[  5   6  11  13 -13   7  -9  -9 -23  -5  23  13  -2 -15 -12  -7  45 -13
  -3   0 -19  12  32] : E.U
[ 12  -8 -13 -19  11   2  10   8 -35   6   2   7   5   8  -7 -23  23  18
  -4  10  -9 -13  16] : N.Q
[-14  -3  18   8  -8   1 -15  -7 -11  -5  32  -3 -10 -34  -8 -10  46 -14
  -5   5 -18  15  17] : E.U
[ 22  -2  25  -8  11  -6   2  17 -22   9  22  16  53 -13  -3  10  49 -23
   4   5   3  13  28] : S.R
[ -4  -5   4  -4  -5  -1  12   1 -28   5  23   7  -8 -10  -5  -4  39 -16
   0  15  -2   7  26] : E.U
[ -7 -13 -11 -15  17  -5   2   8 -10  21  -8   5  10  18   4  -6   8  12
   6   9   4 -13  13] : N.Q
[ -1 -16 -26 -24  37 -13  -3  25   4   4 -10   9  12 -22  10  -2  -2  12
   7   4  33 -22  40] : N.K
[ 23  -1   7  -3   7  -1   0  10  -8  -7  18  15  11  -4  -4  22  49 -10
   9  12 -15   4  21] : S.V
[ 14 -11 -23 -28  18   3  -7  24 -33  19   3  13  -1  12  -8  -4  20   5
   3  15  11 -18  22] : N.Q
[ -1 -13   1 -19  -9  13  -1  -6 -24   3  37  32 -17 -21 -20 -11  54 -20
  -6   2 -40  14  21] : E.C
[  2   4  -1 -16  26   4   0  14 -12   8  -5   8  12  12  -3 -16  16  13
   5  -5  -3  -7  37] : N.Q
[ 15 -12 -21 -15  15  -2   7   4 -24  18  -4   6   3   3  -2  -7  26  -1
   7  -6  -2 -24  28] : N.K
[-12 -20  -5 -23  -9   1  -1 -18 -11  -7  34  20 -15 -31 -10  -8  42 -16
  10  10 -13  14  32] : E.U
[ 10  12  -3   3   7   0  -3   9 -11   5  21   6   4  -4 -14   4  50  -6
   5  10 -16   9   9] : S.V
[ -5 -20  -5 -17   1   6  11 -17 -16  24  20  20 -10 -16 -20 -10  46 -18
   1   5   0   3  16] : E.C
[ 16  -7  -9 -19   5   2  -6   2 -16   3 -19  20 -11  -4  -4  10  13   6
   3 -10  -5  -3  28] : N.K
[ -3 -15   1 -14   1   7  -1   3  -3  -5  23  23  -9 -26 -13 -19  32 -17
   3   5  -2   6  24] : E.C
[ -1 -20  -5 -21  12   8   4   6 -34   7  -6  16  -1  11  -6   9  27   9
  11   0   9  -2  13] : N.K
[  8  -7   1 -10   6  -3   0   0 -15  12  -2  14  13   7  -3 -16   9   5
  -4   3 -15  -7  13] : N.Q
[  3 -15  -9 -19  12  -2   9  14 -15  12  -2   0  -9   4  -7 -10  15  19
   0   2 -11 -17   4] : N.Q
[ -3   6  18  -1 -15   3  -9  -7 -17  10  27  21  -1 -17  -8  -7  36 -29
  -1   1 -17   6  12] : E.C
[ -7 -14 -12 -30  20   4   4  11 -23  15 -19   8  -4  -2  -6  -8  13  11
  -3  16  16 -10  33] : N.Q
[ -8 -15 -17 -11  13   4  -1  -3 -26  10  -8  11   3   6  -3  -1  10   9
  -3  -1  11  -9  22] : N.K
[ 13   0  -1  21  -1 -10  -9   2  -8   3  21   3 -10 -16 -20   3  33 -17
   0   8  -6  -7  17] : S.V
[ 14  -2  -1 -22  18 -13   3 -26 -17  10  13  -8  -7   3  -4  14  56 -34
  10  10  -4   3  22] : S.V
[  6  -6   1 -25  24   2  -2  20 -13   5 -11  19  -7  -4  -4   2  12   3
  -3   5  26 -20  48] : N.K
[ -3 -17   0 -21  31  -9  11  22 -25  21   0  15   1   7  -5 -18  18   9
  -4   1  14 -16  29] : N.Q
[ 19  -4  17  -2   5 -16   9  14 -15  -4   2  42 -18 -22 -13  -4  46 -19
   2  12   1   9  28] : S.R
[ 14 -19 -11  -5   9  -6 -29   2   7   4  14   7   5  -5 -16   5  48 -10
  14 -10  -2  13  23] : S.V
[  9 -22 -12 -16  23  -6  -4   7 -50  15  -7  12  -2  -4  12   1  13  16
   0  -2  14  -3  19] : N.K
[  6 -26 -15 -23  24  -2  -5  14 -14   4 -12  10  -7 -18  12   3  17  -4
  11  -2  26 -28  36] : N.K
[  2 -13  -9 -23  15  -2  12  23 -29  16  -7   5  -4   1   8 -21  25  12
   6   0   4 -14  25] : N.Q
[  5 -16 -13   3   2   0  16   6 -12   6  -7 -10  -2   0  -2 -13  20   7
   0  -3   2 -12  44] : N.K

[  7   2   7  16  -7  -4 -49 -23 -19   5   6 -24  11 -10  -6  16  24  -1
   4  -6   4  15   4] : T.J560
[ 21  16   8  24  -5 -22 -30  -9  -7  -3   2 -16  -6   0  -8   8  10 -13
 -11  -8  -3  14  13] : T.J695
[ 63  43  27  56 -45 -34  41  12  32 -41 -15  20 -20  47 -20  -4  42 -22
 -13   9  -2   9   4] : P.J379
[ 22   0  16  20  -7 -12 -21  -8  -5  -4  12 -11   3  18 -11  10  15  -4
   7 -15   3   8  17] : T.J560
[  8  10  14  20 -16  -9 -54  -6   8  -5   2  -9  -1   2  -4   4  27  -7
   2   6  -1   6  13] : P.J379
[ 15   1  19  27 -15 -15 -35 -15   0  -7   8  -8   1  26 -10  11  30  -1
  15  -9   0  15  16] : T.J560
[ 24   9  10  26 -12 -27 -42 -11 -10 -12   8  -7   1  15  -8   7  25 -15
  -1 -14  -8   5  14] : T.J129
[ 26  15  14  35 -17 -19 -39 -18  -1  -1   3  -7  -3   2  -9   0  47  -6
  -3   9  -2  16  16] : P.J123
[ 11  13   7  30  -5 -20 -20  -7 -12  15  -8 -12   3  -5 -12  13  33   1
  -5  -4   2  12  22] : D.J550
[ 16   9  14  21 -10 -15 -43 -10  -6  -2  -8 -14  -7  -1  -6   7  19  -2
  -5   2  -2  12  13] : T.J695
[ 25   8   1  33  -5 -22 -51  -3 -19  12   1 -16   6   9 -12   6  28  -5
   2 -13   5   5  10] : D.J449
